Moves between units:
state | & ~ § @ %
Pep | Siv Zak Vul Gef Rog
Vam | Gul Dav Vum Peb Ziz
Giz | Vul Mif Miv Kup Gef
Far | Rut Mut Sud Bir Dok
Mik | Mif Kup San Zep Mul
Peb | Fen Nop Fem Roz Gif
Tev | Bar Rut Por Mut Loz
Lup | Zud Por Far Sud Rut
Zud | Roz Loz Rut Dok Nos
Kup | Mek Dap Gul Ziz Mik
Kes | Nop Roz Bar Loz Tar
Fef | Mut Bir Mus Pep Gop
Mif | Tib Mek Mul Dap Giz
Zep | Dap Ziz Dav Kod Gaz
Mek | Bet Miv Mik San Mif
Mus | Gop Mag Pep Vul Siv
Nop | Vum Dip Tar Tus Peb
Tus | Fem Bar Zud Rut Roz
Miv | Gef Mul Kup Gul Mek
Tib | Pep Bet Giz Miv Vul
Dap | Miv San Gaz Vam Kup
Loz | Tus Tev Lup Far Zud
Gif | Dav Peb Dip Kes Kod
Vul | Rog Tib Gef Mek Duz
San | Mul Gul Zep Dav Dap
Mut | Lup Sif Gop Siv Far
Sud | Dok Gop Bir Mag Sif
Gaz | Kup Zep Vam Vum Gul
Roz | Dip Tus Nos Tev Kes
Tar | Peb Kes Tus Zud Fem
Duz | Mag Vul Bet Mif Zak
Rog | Bir Pep Duz Bet Mag
Kod | Vam Gif Nop Tar Vum
Dip | Kod Fem Kes Bar Nop
Dok | Tev Far Sif Fef Por
Por | Loz Dok Mut Gop Lup
Fem | Gif Tar Roz Nos Dip
Vum | Ziz Kod Peb Fem Fen
Gul | Mik Gaz Ziz Fen San
Mag | Fef Rog Zak Tib Mus
Fen | Zep Vum Gif Dip Dav
Siv | Sud Mus Rog Duz Bir
Gop | Far Fef Siv Rog Sud
Rut | Nos Lup Dok Sif Tev
Gef | Duz Giz Mek Mik Bet
Bir | Sif Siv Mag Zak Fef
Mul | Giz Mik Dap Gaz Miv
Dav | Gaz Fen Kod Nop Vam
Bet | Zak Gef Mif Mul Tib
Bar | Tar Nos Loz Lup Tus
Zak | Mus Duz Tib Giz Pep
Sif | Por Sud Fef Mus Mut
Nos | Kes Zud Tev Por Bar
Ziz | San Vam Fen Gif Zep

In the rows, 490 stands for zero.

The rows follow the links: the fewer symbols apart two units are, the more alike their rows tend to be.

Here are some units, each with a row of numbers. One shown again gets a slightly different row.
Por -> 231 428 529 726 550 224 528 345 903 284 466 569 459 286 564 394 697 393 552 688 586 239 468 624 484 343 542 714 234 447 175 477 583 213 483 535 272 325 659 488 559 479 609 615 180 560 703 458 472 339 667 334 344 508 618 960 479 452 690 815 624 525 428 786 349 362 334 433 590
Gul -> 457 450 260 306 357 538 468 659 95 465 275 480 512 313 484 476 773 451 470 328 519 690 624 553 592 567 452 391 417 495 720 652 337 929 662 452 689 511 359 262 489 327 514 214 773 444 560 652 617 688 556 674 458 647 347 335 356 444 620 224 508 647 492 241 503 897 671 511 442
San -> 336 502 340 265 463 421 428 658 92 275 352 429 523 223 577 544 789 369 478 282 473 727 592 557 568 683 429 570 275 514 760 598 432 879 620 431 687 368 352 353 447 439 591 239 821 458 643 588 561 667 698 685 423 598 310 482 392 533 690 212 547 618 518 233 339 794 669 545 500
Dap -> 194 607 482 277 569 408 487 667 53 261 518 393 509 307 627 571 646 314 411 273 361 708 510 639 459 647 424 712 229 561 751 469 606 820 482 451 695 331 319 462 426 480 581 308 788 470 715 530 521 669 767 688 412 497 368 545 512 539 730 183 609 454 557 194 313 614 682 502 392
Gif -> 435 258 303 363 420 512 663 589 315 495 297 700 484 303 383 207 758 482 733 426 816 584 632 497 594 532 745 426 471 376 623 621 282 750 680 674 596 481 684 246 629 391 499 295 665 645 556 587 661 584 560 706 268 675 410 432 323 356 584 347 518 687 268 345 508 829 699 301 689
Mul -> 587 666 663 307 567 620 364 685 111 566 643 311 527 715 533 682 220 551 337 324 256 724 396 452 356 611 299 445 571 554 698 319 665 618 263 351 719 547 202 688 360 542 443 447 703 377 387 390 376 696 385 554 731 371 388 178 658 624 311 225 405 343 646 270 549 387 588 587 279
Vul -> 501 799 661 469 628 465 283 466 446 442 686 221 508 619 640 847 279 438 256 539 162 487 350 546 364 474 186 644 434 642 511 324 691 371 282 288 459 414 233 684 305 582 536 604 447 342 458 357 341 533 550 326 719 361 515 529 663 601 447 487 500 297 753 472 434 235 332 702 214
Sif -> 728 543 407 739 349 634 465 282 893 684 449 400 490 608 439 574 428 614 447 683 490 220 510 307 574 357 444 230 716 507 264 596 304 245 579 393 252 624 563 400 466 438 347 655 144 444 297 608 522 247 237 224 681 539 622 484 444 529 348 780 385 549 575 800 654 461 254 563 484
Dok -> 315 483 347 693 516 258 525 301 893 302 363 564 487 232 519 464 767 395 489 722 552 293 564 624 593 348 537 596 283 439 262 576 446 274 670 575 272 394 649 370 503 406 587 586 144 520 617 567 572 306 623 291 396 579 681 938 370 469 719 774 596 592 470 772 354 527 323 452 527
Pep -> 729 817 421 553 374 645 279 437 575 650 432 239 524 623 567 785 412 622 250 567 244 406 555 380 541 479 198 204 728 651 369 580 311 452 576 262 432 641 248 387 329 445 363 508 381 322 348 541 568 421 225 207 876 567 489 316 438 664 315 541 395 550 768 573 621 535 264 631 237
Bet -> 281 802 505 451 550 362 281 569 407 258 460 223 493 305 723 832 661 340 224 443 172 572 519 624 518 593 179 705 248 634 542 454 603 583 489 250 526 332 162 518 302 492 643 441 539 338 684 470 475 516 695 419 652 493 454 700 479 620 650 426 604 461 752 399 317 568 375 673 208
Gef -> 288 802 312 395 453 376 315 541 314 346 310 232 461 274 689 814 784 369 223 442 288 636 584 553 579 552 226 595 324 628 551 584 430 707 684 213 570 394 180 363 306 453 644 330 559 355 629 565 590 559 704 466 611 605 393 596 348 658 708 377 555 625 738 397 350 676 427 650 225
Vam -> 636 335 679 276 578 652 603 651 131 617 722 620 501 741 400 323 154 582 596 308 588 715 355 429 383 639 669 445 573 430 687 406 681 688 305 626 667 538 506 720 570 605 420 501 761 577 351 407 379 638 385 714 446 366 389 173 648 404 376 178 443 333 373 239 541 392 774 401 616

Each walk starts at a row. The symbols on each line, taken left to right, move it on to the next unit.
Answer with the unit's row; about right is enough.
start 682 762 412 338 382 716 380 569 254 669 416 313 487 606 505 752 434 654 318 318 307 708 541 366 543 569 264 201 712 586 662 541 355 725 596 311 634 627 166 403 356 426 379 326 670 336 325 504 526 616 310 506 810 531 391 103 419 653 313 299 362 561 681 298 642 680 491 652 240
% % § & ~ § 687 706 589 269 465 733 346 661 144 673 580 345 534 728 504 752 239 612 314 362 282 672 447 353 496 581 277 309 683 579 651 445 455 656 413 343 632 613 194 605 408 498 388 408 672 414 306 451 442 639 327 512 744 462 373 99 577 630 272 270 375 444 658 292 652 513 535 598 337
% ~ & % § 593 748 316 301 300 654 337 610 274 621 314 271 502 425 633 759 620 549 287 393 343 662 637 382 602 522 260 281 601 602 633 624 266 771 674 342 616 578 204 264 327 401 417 293 638 384 450 571 656 571 394 479 749 605 387 219 374 651 503 325 420 678 686 330 533 742 496 623 214
start 684 806 534 556 486 623 267 486 569 643 605 207 491 713 558 814 251 591 236 535 218 507 432 387 458 460 179 307 769 621 424 451 459 378 398 290 461 559 228 567 298 553 357 523 389 338 293 478 402 484 270 299 849 437 522 289 568 629 277 528 374 402 761 575 620 385 260 673 191
§ % & & § @ 304 782 624 457 634 373 269 498 411 306 660 223 468 480 713 848 466 405 264 467 166 572 376 570 420 513 183 787 338 661 574 405 705 439 319 236 539 394 201 672 333 556 568 524 510 287 604 384 384 528 704 413 623 412 469 664 592 639 613 463 571 383 746 423 366 340 378 679 158
% @ @ § 668 432 406 275 381 703 550 621 140 716 415 577 491 575 362 411 397 607 520 346 568 723 535 352 519 662 571 210 741 450 685 568 316 821 548 597 644 626 418 386 573 495 402 305 824 515 309 534 529 630 306 733 546 526 350 25 466 470 343 230 405 579 406 254 603 738 742 512 511
start 305 606 669 295 627 408 388 649 117 281 652 384 558 458 627 674 427 400 397 309 322 728 373 609 422 637 417 796 304 535 753 319 703 734 383 399 703 366 240 682 431 542 612 422 864 432 604 414 412 711 696 627 511 378 388 502 611 570 671 190 557 330 544 222 341 448 635 552 354
% ~ ~ @ § & 647 340 533 339 481 704 593 646 113 733 524 603 522 718 309 395 210 611 587 332 544 702 454 338 448 612 572 299 682 438 686 422 479 751 368 571 702 577 481 573 551 492 382 372 767 538 295 451 454 661 316 735 537 442 311 47 554 425 282 238 373 434 435 276 644 487 723 418 593
& ~ & 432 664 728 285 625 515 407 637 116 432 663 378 505 634 613 671 290 493 398 323 263 692 357 527 365 587 368 640 469 611 716 351 696 592 260 357 705 457 270 721 392 609 489 441 790 397 543 341 331 648 578 569 623 308 329 245 683 574 447 255 503 305 660 237 458 324 615 593 357
start 565 794 671 464 594 575 302 421 541 579 637 233 479 728 570 776 216 563 212 531 178 432 365 441 383 466 200 495 637 665 530 389 674 345 274 262 435 535 226 688 303 565 411 599 464 367 366 389 382 469 366 335 775 368 501 347 617 669 367 538 431 286 781 553 594 294 335 627 204
& & ~ % & 607 549 274 768 344 537 485 298 963 619 309 487 467 427 453 529 612 550 479 736 546 208 664 449 614 297 496 251 631 474 237 663 216 268 679 475 203 570 659 280 495 344 410 580 136 499 420 644 647 287 344 277 563 674 647 560 350 510 449 767 441 686 557 777 573 600 224 498 426
& % % ~ @ ~ 704 589 572 739 469 645 396 292 869 685 590 415 505 713 442 627 282 579 396 663 392 276 471 367 436 350 353 258 760 552 259 448 495 167 433 396 257 587 497 608 384 536 351 700 192 409 303 448 467 289 252 230 658 442 614 463 503 551 276 744 421 391 567 750 643 268 256 510 365
start 632 634 664 710 551 513 387 325 811 611 656 344 484 718 521 627 168 538 391 658 282 293 366 458 381 377 334 475 568 556 255 314 621 103 310 400 301 556 514 724 432 568 425 754 183 453 414 343 323 268 328 289 666 336 577 550 599 547 369 784 435 304 628 721 549 136 229 568 398
~ & ~ § 456 673 705 666 622 413 376 311 787 467 656 371 480 640 594 636 269 486 359 657 230 323 357 514 364 413 333 688 451 577 328 319 720 94 288 329 322 407 464 704 411 595 485 771 214 401 488 370 326 400 521 303 610 338 596 724 641 584 450 678 521 327 566 707 479 133 176 599 343
% & § § 311 644 635 677 629 363 355 400 769 303 599 340 437 490 651 715 484 376 340 608 302 303 406 567 418 372 305 734 334 567 298 378 702 218 316 370 330 380 389 681 370 526 546 697 201 377 637 382 393 376 600 260 588 373 602 822 607 597 580 716 579 350 641 715 387 224 214 591 305
start 314 761 343 609 441 338 315 367 741 304 349 302 508 291 680 762 774 413 323 611 321 276 641 572 576 362 253 631 316 592 374 582 417 393 631 278 401 417 358 342 339 436 583 486 293 372 654 577 563 377 659 233 631 601 554 791 362 610 714 662 558 612 685 647 388 581 198 619 271
& ~ & % 414 478 260 729 383 418 486 305 901 463 284 508 482 265 506 497 774 447 503 750 595 243 637 506 686 345 526 398 463 461 218 649 303 246 695 507 280 463 668 189 453 312 486 526 106 513 589 628 687 298 483 279 489 629 659 737 292 435 591 767 511 668 513 787 455 631 249 503 467
& & § § § @ 274 747 488 603 543 290 331 327 790 211 501 298 495 325 714 728 633 363 336 621 298 303 511 644 467 390 276 730 233 601 371 454 597 292 560 320 341 372 365 490 329 498 604 616 253 392 698 483 476 378 735 218 560 495 611 922 496 599 637 659 583 499 682 680 393 401 223 585 279
start 488 766 271 643 350 443 322 421 710 442 272 280 451 325 740 807 711 510 268 570 307 382 671 490 623 396 236 425 509 591 382 598 275 469 694 269 411 496 317 228 375 404 484 443 297 336 529 591 650 381 499 251 691 632 565 656 323 656 598 635 456 681 704 612 460 655 203 642 256
~ § % @ % ~ 443 773 232 408 416 447 308 564 313 416 306 288 501 306 653 812 731 508 261 386 317 536 656 501 601 550 234 417 479 637 595 601 297 788 728 275 633 466 150 261 321 422 520 323 591 353 510 592 621 618 565 421 712 659 424 429 364 679 581 340 499 671 739 340 432 785 462 659 246
% @ @ % 605 480 315 303 361 636 501 641 124 614 353 508 508 419 409 455 624 546 564 306 553 720 646 429 584 662 522 268 564 473 722 626 278 878 667 547 641 585 382 268 530 390 432 243 779 526 374 630 613 648 376 657 522 612 373 201 312 436 444 189 468 626 461 255 543 835 679 513 515
start 353 297 644 294 664 417 655 639 128 327 597 654 494 517 429 262 448 396 679 368 674 685 380 604 420 589 703 760 367 385 691 329 703 673 335 684 645 388 577 651 595 546 605 454 754 593 615 405 395 614 708 807 222 384 396 465 616 367 621 275 599 380 310 266 393 445 783 377 669
§ % & § 297 282 501 302 553 344 705 658 192 257 457 679 480 296 444 242 646 370 690 376 729 627 519 618 416 605 729 710 213 339 611 447 623 728 512 704 629 378 629 503 590 510 612 367 775 598 720 498 477 632 758 712 161 507 353 594 487 309 750 316 579 470 318 295 332 630 813 329 685
~ ~ § % % 568 181 298 381 324 616 663 509 324 621 361 684 519 430 275 212 586 502 730 418 837 606 602 424 579 520 753 285 602 368 594 608 239 746 673 683 577 563 670 286 663 400 404 308 671 654 423 607 596 556 369 695 298 597 435 272 362 322 455 392 470 694 273 339 567 746 742 383 780
